Here is a tiny trained network, its code and every weight. The questions are about switching its units off for an input and a target symbol, where a switched-off unit gives its printed mean instead of its output.

import numpy as np


def w(rows, s, z=0):
    codes = np.array(rows[::2]) - 128.0
    scale = np.full(codes.shape[1], s)
    scale[-1] = z or s
    return codes * scale


def f(y):
    return y / 2 * (1 + np.tanh(0.7978845608 * (y + 0.044715 * y**3)))


def softmax(a):
    e = np.exp(a - a.max(-1, keepdims=True))
    return e / e.sum(-1, keepdims=True)


def log_softmax(a):
    a = a - a.max(-1, keepdims=True)
    return a - np.log(np.exp(a).sum(-1, keepdims=True))


def net(x, mask):
    ids = ['αγζηλμξπφω'.index(c) for c in x.split()]
    T = len(ids)
    res = E[ids] + P[:T]
    u = 0
    for l in range(2):
        r = res
        for j in range(3):
            rows = slice(3 * j, 3 * j + 3)
            q, k, v = (r @ M[l][rows].T for M in (Q, K, V))
            z = softmax(np.where(np.tri(T) > 0, q @ k.T / 3**0.5, -1e9)) @ v
            o = O[l][rows]
            res = res + np.where(mask[u + j], z, o[:, -1]) @ o[:, :-1]
        u += 3
        y = f(res @ A[l][:, :-1].T + A[l][:, -1])
        res = res + np.where(mask[u : u + 12], y, B[l][:, -1]) @ B[l][:, :-1]
        u += 12
    return log_softmax(res[-1] @ U[:, :-1].T + U[:, -1])


Q, K, V, O, A, B = {}, {}, {}, {}, {}, {}
E = w([
[82,83,149,52,160,133],'α',
[136,5,179,91,66,25],'γ',
[115,57,156,80,152,52],'ζ',
[100,85,231,85,172,144],'η',
[139,142,146,188,130,4],'λ',
[112,158,191,100,49,208],'μ',
[141,146,212,163,36,138],'ξ',
[83,123,171,94,120,192],'π',
[218,110,70,157,63,157],'φ',
[138,139,177,107,172,63],'ω',
],0.015)
P = w([
[147,234,1,50,189,52],'0',
[129,184,156,95,72,111],'1',
[114,154,145,98,91,87],'2',
[121,155,141,93,79,89],'3',
[120,126,162,98,75,90],'4',
[117,115,193,106,70,123],'5',
],0.0068)
Q[0] = w([
[107,145,94,143,68,193],'0.h1',
[49,156,78,134,165,188],'0.h1',
[62,164,99,203,157,124],'0.h1',
[178,165,104,176,90,100],'0.h2',
[20,246,157,69,206,237],'0.h2',
[2,99,87,222,163,65],'0.h2',
[108,201,216,42,213,149],'0.h3',
[147,189,213,73,50,184],'0.h3',
[200,127,89,176,233,89],'0.h3',
],0.0084)
K[0] = w([
[128,94,163,146,98,180],'0.h1',
[123,153,181,57,118,112],'0.h1',
[114,120,186,137,165,50],'0.h1',
[177,165,114,93,86,106],'0.h2',
[50,147,201,118,134,99],'0.h2',
[101,113,133,105,186,99],'0.h2',
[159,155,160,37,142,62],'0.h3',
[191,105,73,111,120,131],'0.h3',
[9,121,185,129,114,92],'0.h3',
],0.013)
V[0] = w([
[91,98,145,188,2,124],'0.h1',
[153,139,185,163,86,81],'0.h1',
[144,145,175,122,168,153],'0.h1',
[47,117,159,46,118,134],'0.h2',
[128,153,112,134,87,113],'0.h2',
[171,93,60,140,126,174],'0.h2',
[148,220,164,161,76,126],'0.h3',
[185,159,34,118,105,118],'0.h3',
[99,105,185,135,122,230],'0.h3',
],0.0089)
O[0] = w([
[180,71,109,95,100,120,174],'0.h1',
[112,81,201,103,1,140,188],'0.h1',
[139,186,137,194,144,74,104],'0.h1',
[99,154,110,44,94,82,187],'0.h2',
[133,99,147,115,167,146,161],'0.h2',
[131,127,75,155,191,126,75],'0.h2',
[140,178,161,161,76,200,147],'0.h3',
[58,92,142,160,151,155,185],'0.h3',
[98,206,71,126,151,182,3],'0.h3',
],0.0089,0.0065)
A[0] = w([
[144,118,254,163,150,165,251],'0.n1',
[171,23,180,145,112,115,66],'0.n2',
[109,188,118,168,131,146,27],'0.n3',
[174,157,131,99,114,89,198],'0.n4',
[111,75,132,106,182,110,123],'0.n5',
[121,59,94,105,139,155,186],'0.n6',
[89,194,108,86,28,34,103],'0.n7',
[42,154,154,151,134,110,35],'0.n8',
[131,73,117,172,168,111,26],'0.n9',
[101,232,93,123,130,173,54],'0.n10',
[204,122,46,110,78,154,130],'0.n11',
[239,134,176,186,84,126,170],'0.n12',
],0.0092,0.0018)
B[0] = w([
[101,102,118,129,91,19,187],'0.n1',
[101,173,44,91,126,105,248],'0.n2',
[163,136,90,96,165,150,125],'0.n3',
[117,120,182,112,155,168,162],'0.n4',
[152,97,111,89,168,124,152],'0.n5',
[60,173,174,152,92,178,152],'0.n6',
[44,133,170,74,102,200,234],'0.n7',
[110,97,104,219,144,101,130],'0.n8',
[170,121,39,145,3,99,135],'0.n9',
[253,196,132,63,32,103,131],'0.n10',
[87,100,126,137,171,186,136],'0.n11',
[122,100,164,87,243,108,175],'0.n12',
],0.0059,0.018)
Q[1] = w([
[109,113,130,2,100,137],'1.h1',
[80,147,91,154,80,104],'1.h1',
[52,94,157,97,129,122],'1.h1',
[90,165,131,240,184,90],'1.h2',
[132,70,47,89,56,199],'1.h2',
[79,109,139,96,146,168],'1.h2',
[148,170,83,166,172,81],'1.h3',
[8,100,137,118,48,63],'1.h3',
[29,96,214,28,134,148],'1.h3',
],0.0081)
K[1] = w([
[217,83,50,181,157,141],'1.h1',
[96,201,144,107,113,19],'1.h1',
[161,46,36,163,205,94],'1.h1',
[97,124,165,112,113,140],'1.h2',
[189,81,117,207,150,241],'1.h2',
[207,181,124,96,181,173],'1.h2',
[96,65,254,62,56,105],'1.h3',
[165,110,58,111,139,91],'1.h3',
[166,103,45,188,115,159],'1.h3',
],0.0085)
V[1] = w([
[90,177,156,180,186,164],'1.h1',
[94,225,21,84,230,138],'1.h1',
[144,212,123,127,29,163],'1.h1',
[111,91,88,168,81,1],'1.h2',
[149,163,63,139,205,188],'1.h2',
[79,199,153,136,130,88],'1.h2',
[100,77,67,65,123,145],'1.h3',
[150,109,109,60,102,92],'1.h3',
[190,249,102,92,59,209],'1.h3',
],0.0084)
O[1] = w([
[155,115,214,13,147,117,19],'1.h1',
[39,156,161,152,254,141,56],'1.h1',
[109,32,146,130,92,97,99],'1.h1',
[164,194,157,146,143,185,161],'1.h2',
[47,149,162,169,181,177,5],'1.h2',
[164,83,153,103,115,20,147],'1.h2',
[62,117,30,99,148,135,219],'1.h3',
[76,126,30,184,143,122,230],'1.h3',
[83,39,183,202,103,10,73],'1.h3',
],0.0071,0.014)
A[1] = w([
[154,140,121,92,178,44,172],'1.n1',
[215,117,76,131,91,96,253],'1.n2',
[138,91,146,233,116,102,11],'1.n3',
[185,50,59,78,108,52,131],'1.n4',
[94,151,14,92,140,125,149],'1.n5',
[172,152,114,83,37,123,128],'1.n6',
[150,173,156,100,158,115,179],'1.n7',
[56,63,98,247,90,37,58],'1.n8',
[132,211,215,130,204,134,191],'1.n9',
[113,90,167,37,146,83,143],'1.n10',
[178,255,120,111,125,212,35],'1.n11',
[155,104,40,219,127,196,120],'1.n12',
],0.0075,0.003)
B[1] = w([
[121,155,172,173,66,145,149],'1.n1',
[118,57,134,173,138,162,207],'1.n2',
[147,215,170,78,117,118,156],'1.n3',
[125,149,119,134,113,197,251],'1.n4',
[128,160,94,97,181,145,251],'1.n5',
[121,103,117,218,171,108,233],'1.n6',
[206,130,162,102,131,156,144],'1.n7',
[137,197,107,132,142,180,224],'1.n8',
[116,2,114,73,78,145,138],'1.n9',
[161,80,107,121,158,122,185],'1.n10',
[118,167,150,179,133,58,177],'1.n11',
[126,70,167,88,65,158,191],'1.n12',
],0.0085,0.025)
U = w([
[115,120,139,80,197,149,2],'α',
[91,115,52,135,125,78,86],'γ',
[138,180,94,89,165,80,98],'ζ',
[100,83,87,57,89,15,103],'η',
[151,144,104,192,174,109,203],'λ',
[87,169,129,124,63,100,149],'μ',
[107,59,88,176,107,53,100],'ξ',
[31,104,115,196,179,73,250],'π',
[137,118,186,172,205,254,135],'φ',
[226,137,125,46,120,127,237],'ω',
],0.0067,0.0023)

Each question gives the input, a string of symbols that net reads in full, and the target symbol t.
The units are the heads (3 rows each of Q, K, V and O) and the neurons (one row each of A and B). Each row of codes is followed by its name. A weight is (code - 128) times the scale printed after its matrix; where a second scale follows, it is the last column's (O, A, B and U).
mask holds one flag per unit, layer by layer, with each layer's heads first. A switched-off unit (its flag False) gives its mean, the last column of its rows in O or B, instead of its output. The means were averaged over made-up inputs and are rounded, as every weight is.
A unit's drop is (log p(t) with every unit on - log p(t) with that unit switched off) / (log p(t) with every unit on - log p(t) with every unit switched off).
The circuit of an input: a set's keep is (log p(t) with only the set's units on - log p(t) with every unit switched off) / (log p(t) with every unit on - log p(t) with every unit switched off). Starting from the 12 units with the biggest drops (on a tie, the unit counted first), units are removed one at a time, each time the one whose removal leaves the highest keep (on an exact tie, the one counted first), for as long as the keep stays at least 0.8.
units of the circuit, in order: the units of the circuit, biggest drop first
unit that matters most: the unit with the biggest drop
k most important neurons: the k neurons with the biggest drops, biggest first
top k neurons in layer l: the k neurons of layer l with the biggest drops, biggest first
heads that matter: for each layer, one digit per head in row order, 1 if its drop is at least 0.15 and else 0, layers parted by /
input α ζ ξ ξ π, target α: heads that matter => 101 / 100
input ζ γ ω, target ζ: unit that matters most => 0.h3
input λ γ η λ μ μ, target λ: heads that matter => 011 / 111
input α ω φ, target φ: units of the circuit, in order => 1.h2; 0.h2
input φ γ ξ, target ξ: 4 most important neurons => 0.n7; 0.n9; 0.n1; 1.n8
input ω γ γ μ γ, target ω: units of the circuit, in order => 0.h1; 1.h3; 0.h3; 1.h2
input φ γ φ, target φ: units of the circuit, in order => 0.h2; 1.h2
input γ π ω γ γ μ, target γ: heads that matter => 011 / 001
input ω ζ π μ, target ω: units of the circuit, in order => 0.h1; 1.h3; 1.h2; 0.h3
input μ ω μ μ ω ω, target μ: 4 most important neurons => 1.n8; 0.n10; 1.n3; 1.n1
input π λ γ π, target π: 2 most important neurons => 0.n10; 0.n7
input η ω γ, target η: top 2 neurons in layer 0 => 0.n7; 0.n2
input γ ω λ ξ π, target γ: heads that matter => 001 / 001
input ω μ ω μ γ μ, target ω: heads that matter => 100 / 101
input γ π ω, target γ: unit that matters most => 1.h3
input ω μ γ μ γ π, target ω: heads that matter => 100 / 101
input μ γ ω γ γ γ, target μ: heads that matter => 001 / 001
input γ α π ξ, target γ: heads that matter => 011 / 001
input η ω μ μ γ, target η: heads that matter => 111 / 100
input μ ξ η, target μ: 2 most important neurons => 1.n8; 0.n10
input π γ α φ ω ω, target ω: heads that matter => 011 / 101
input ζ γ μ, target ζ: heads that matter => 101 / 101
input φ π λ π ξ, target ξ: top 2 neurons in layer 1 => 1.n5; 1.n8
input ξ γ ω γ ω ζ, target ξ: unit that matters most => 0.h2
input μ γ γ γ ξ, target μ: 3 most important neurons => 1.n8; 0.n10; 1.n3
